Here is a tiny trained network, its code and every weight. The questions are about switching its units off for an input and a target symbol, where a switched-off unit gives its printed mean instead of its output.

import numpy as np


def w(rows, s, z=0):
    codes = np.array(rows[::2]) - 128.0
    scale = np.full(codes.shape[1], s)
    scale[-1] = z or s
    return codes * scale


def norm(h):
    return h / np.sqrt((h * h).mean(-1, keepdims=True) + 1e-5)


def softmax(a):
    e = np.exp(a - a.max(-1, keepdims=True))
    return e / e.sum(-1, keepdims=True)


def log_softmax(a):
    a = a - a.max(-1, keepdims=True)
    return a - np.log(np.exp(a).sum(-1, keepdims=True))


def net(x, mask):
    ids = ['βηλμξπσψω'.index(c) for c in x.split()]
    T = len(ids)
    res = E[ids] + P[:T]
    u = 0
    for l in range(2):
        r = norm(res)
        for j in range(3):
            rows = slice(4 * j, 4 * j + 4)
            q, k, v = (r @ M[l][rows].T for M in (Q, K, V))
            z = softmax(np.where(np.tri(T) > 0, q @ k.T / 4**0.5, -1e9)) @ v
            o = O[l][rows]
            res = res + np.where(mask[u + j], z, o[:, -1]) @ o[:, :-1]
        u += 3
    return log_softmax(norm(res)[-1] @ U[:, :-1].T + U[:, -1])


Q, K, V, O = {}, {}, {}, {}
E = w([
[144,7,119],'β',
[89,167,133],'η',
[132,148,217],'λ',
[133,163,126],'μ',
[157,139,128],'ξ',
[137,157,124],'π',
[104,166,129],'σ',
[10,164,32],'ψ',
[186,234,57],'ω',
],0.019)
P = w([
[113,26,118],'0',
[252,130,78],'1',
[218,136,80],'2',
[200,109,75],'3',
[154,178,140],'4',
[143,201,150],'5',
[153,225,158],'6',
[139,242,163],'7',
[152,248,161],'8',
],0.0048)
Q[0] = w([
[134,141,184],'L0H0',
[146,99,180],'L0H0',
[79,89,140],'L0H0',
[150,109,163],'L0H0',
[217,51,111],'L0H1',
[185,205,174],'L0H1',
[219,107,177],'L0H1',
[10,94,144],'L0H1',
[153,89,102],'L0H2',
[187,116,178],'L0H2',
[84,117,167],'L0H2',
[153,205,134],'L0H2',
],0.012)
K[0] = w([
[194,103,97],'L0H0',
[44,74,146],'L0H0',
[153,171,96],'L0H0',
[89,94,76],'L0H0',
[142,93,47],'L0H1',
[115,197,51],'L0H1',
[177,120,57],'L0H1',
[103,92,155],'L0H1',
[117,91,146],'L0H2',
[141,126,95],'L0H2',
[180,126,123],'L0H2',
[87,128,10],'L0H2',
],0.012)
V[0] = w([
[138,2,96],'L0H0',
[82,93,119],'L0H0',
[187,172,48],'L0H0',
[124,158,191],'L0H0',
[32,92,76],'L0H1',
[109,64,73],'L0H1',
[177,51,17],'L0H1',
[157,114,68],'L0H1',
[169,29,174],'L0H2',
[120,129,214],'L0H2',
[167,108,6],'L0H2',
[76,97,96],'L0H2',
],0.0089)
O[0] = w([
[91,171,127,37],'L0H0',
[131,93,177,63],'L0H0',
[195,147,91,236],'L0H0',
[151,56,48,133],'L0H0',
[134,190,99,33],'L0H1',
[130,163,99,55],'L0H1',
[99,172,78,118],'L0H1',
[93,137,111,162],'L0H1',
[76,115,125,1],'L0H2',
[68,115,2,66],'L0H2',
[104,136,240,208],'L0H2',
[97,83,89,87],'L0H2',
],0.0075,0.0048)
Q[1] = w([
[87,185,100],'L1H0',
[90,163,134],'L1H0',
[158,245,169],'L1H0',
[173,111,152],'L1H0',
[130,145,159],'L1H1',
[90,8,127],'L1H1',
[148,86,158],'L1H1',
[80,152,52],'L1H1',
[113,111,151],'L1H2',
[196,117,137],'L1H2',
[113,76,104],'L1H2',
[147,60,241],'L1H2',
],0.014)
K[1] = w([
[173,179,129],'L1H0',
[201,218,143],'L1H0',
[153,188,253],'L1H0',
[103,85,158],'L1H0',
[134,131,178],'L1H1',
[157,68,114],'L1H1',
[89,52,129],'L1H1',
[159,155,90],'L1H1',
[128,153,128],'L1H2',
[189,185,110],'L1H2',
[153,145,56],'L1H2',
[210,246,214],'L1H2',
],0.015)
V[1] = w([
[118,46,90],'L1H0',
[123,254,67],'L1H0',
[179,83,233],'L1H0',
[37,73,142],'L1H0',
[192,22,228],'L1H1',
[113,204,203],'L1H1',
[110,62,220],'L1H1',
[184,195,37],'L1H1',
[66,111,150],'L1H2',
[16,33,75],'L1H2',
[251,205,175],'L1H2',
[133,71,135],'L1H2',
],0.0095)
O[1] = w([
[183,7,92,103],'L1H0',
[253,182,89,96],'L1H0',
[12,158,156,208],'L1H0',
[21,163,3,83],'L1H0',
[23,38,240,200],'L1H1',
[198,101,96,147],'L1H1',
[124,139,253,156],'L1H1',
[230,220,149,119],'L1H1',
[133,253,95,92],'L1H2',
[188,136,225,10],'L1H2',
[91,154,188,248],'L1H2',
[252,109,134,125],'L1H2',
],0.0045,0.011)
U = w([
[26,64,94,132],'β',
[185,102,131,52],'η',
[203,78,53,239],'λ',
[10,246,110,80],'μ',
[157,157,126,50],'ξ',
[136,181,128,67],'π',
[195,97,232,104],'σ',
[100,242,27,206],'ψ',
[177,185,85,255],'ω',
],0.011,0.0057)

Each question gives the input, a string of symbols that net reads in full, and the target symbol t.
The units are the heads (4 rows each of Q, K, V and O). Each row of codes is followed by its name. A weight is (code - 128) times the scale printed after its matrix; where a second scale follows, it is the last column's (O and U).
mask holds one flag per head, layer by layer. A switched-off head (its flag False) gives its mean, the last column of its rows in O, instead of its output. The means were averaged over made-up inputs and are rounded, as every weight is.
A unit's drop is (log p(t) with every unit on - log p(t) with that unit switched off) / (log p(t) with every unit on - log p(t) with every unit switched off).
The circuit of an input: a set's keep is (log p(t) with only the set's units on - log p(t) with every unit switched off) / (log p(t) with every unit on - log p(t) with every unit switched off). Starting from all 6 units, units are removed one at a time, each time the one whose removal leaves the highest keep (on an exact tie, the one counted first), for as long as the keep stays at least 0.8.
units of the circuit, in order: the units of the circuit, biggest drop first
most important unit: the unit with the biggest drop
heads that matter: for each layer, one digit per head in row order, 1 if its drop is at least 0.15 and else 0, layers parted by /
drop of u: that unit's drop, to one decimal
input ψ μ β π η β β ξ, target μ: heads that matter : 100 / 001
input ψ μ η, target ω: most important unit : L1H1
input η μ μ, target λ: units of the circuit, in order : [L0H2, L1H0, L0H0]
input λ β μ μ, target β: heads that matter : 110 / 010
input ψ λ π, target ω: heads that matter : 010 / 010
input β λ λ μ μ β, target λ: units of the circuit, in order : [L0H2, L0H1, L1H2]
input μ μ σ, target σ: heads that matter : 100 / 000
input β μ ψ λ ψ, target λ: units of the circuit, in order : [L0H1, L1H0, L1H2]
input λ μ ω ξ, target β: units of the circuit, in order : [L1H0, L0H0]
input μ π ψ μ η, target σ: heads that matter : 111 / 000
input λ μ μ σ, target β: heads that matter : 110 / 100
input ξ σ λ β μ μ μ μ β, target λ: heads that matter : 011 / 001
input λ ξ λ, target β: heads that matter : 110 / 100
input β β λ η π, target β: heads that matter : 011 / 010
input β μ π, target μ: most important unit : L0H0
input μ λ β μ λ σ μ μ ψ, target λ: units of the circuit, in order : [L0H1, L0H2, L1H0, L1H2]
input μ μ β μ β β λ λ ξ, target μ: heads that matter : 100 / 101
input β ψ λ, target μ: units of the circuit, in order : [L0H1, L1H2]
input β μ μ, target μ: drop of L0H0 : 0.6
input η μ λ λ μ σ, target β: drop of L1H0 : 0.4
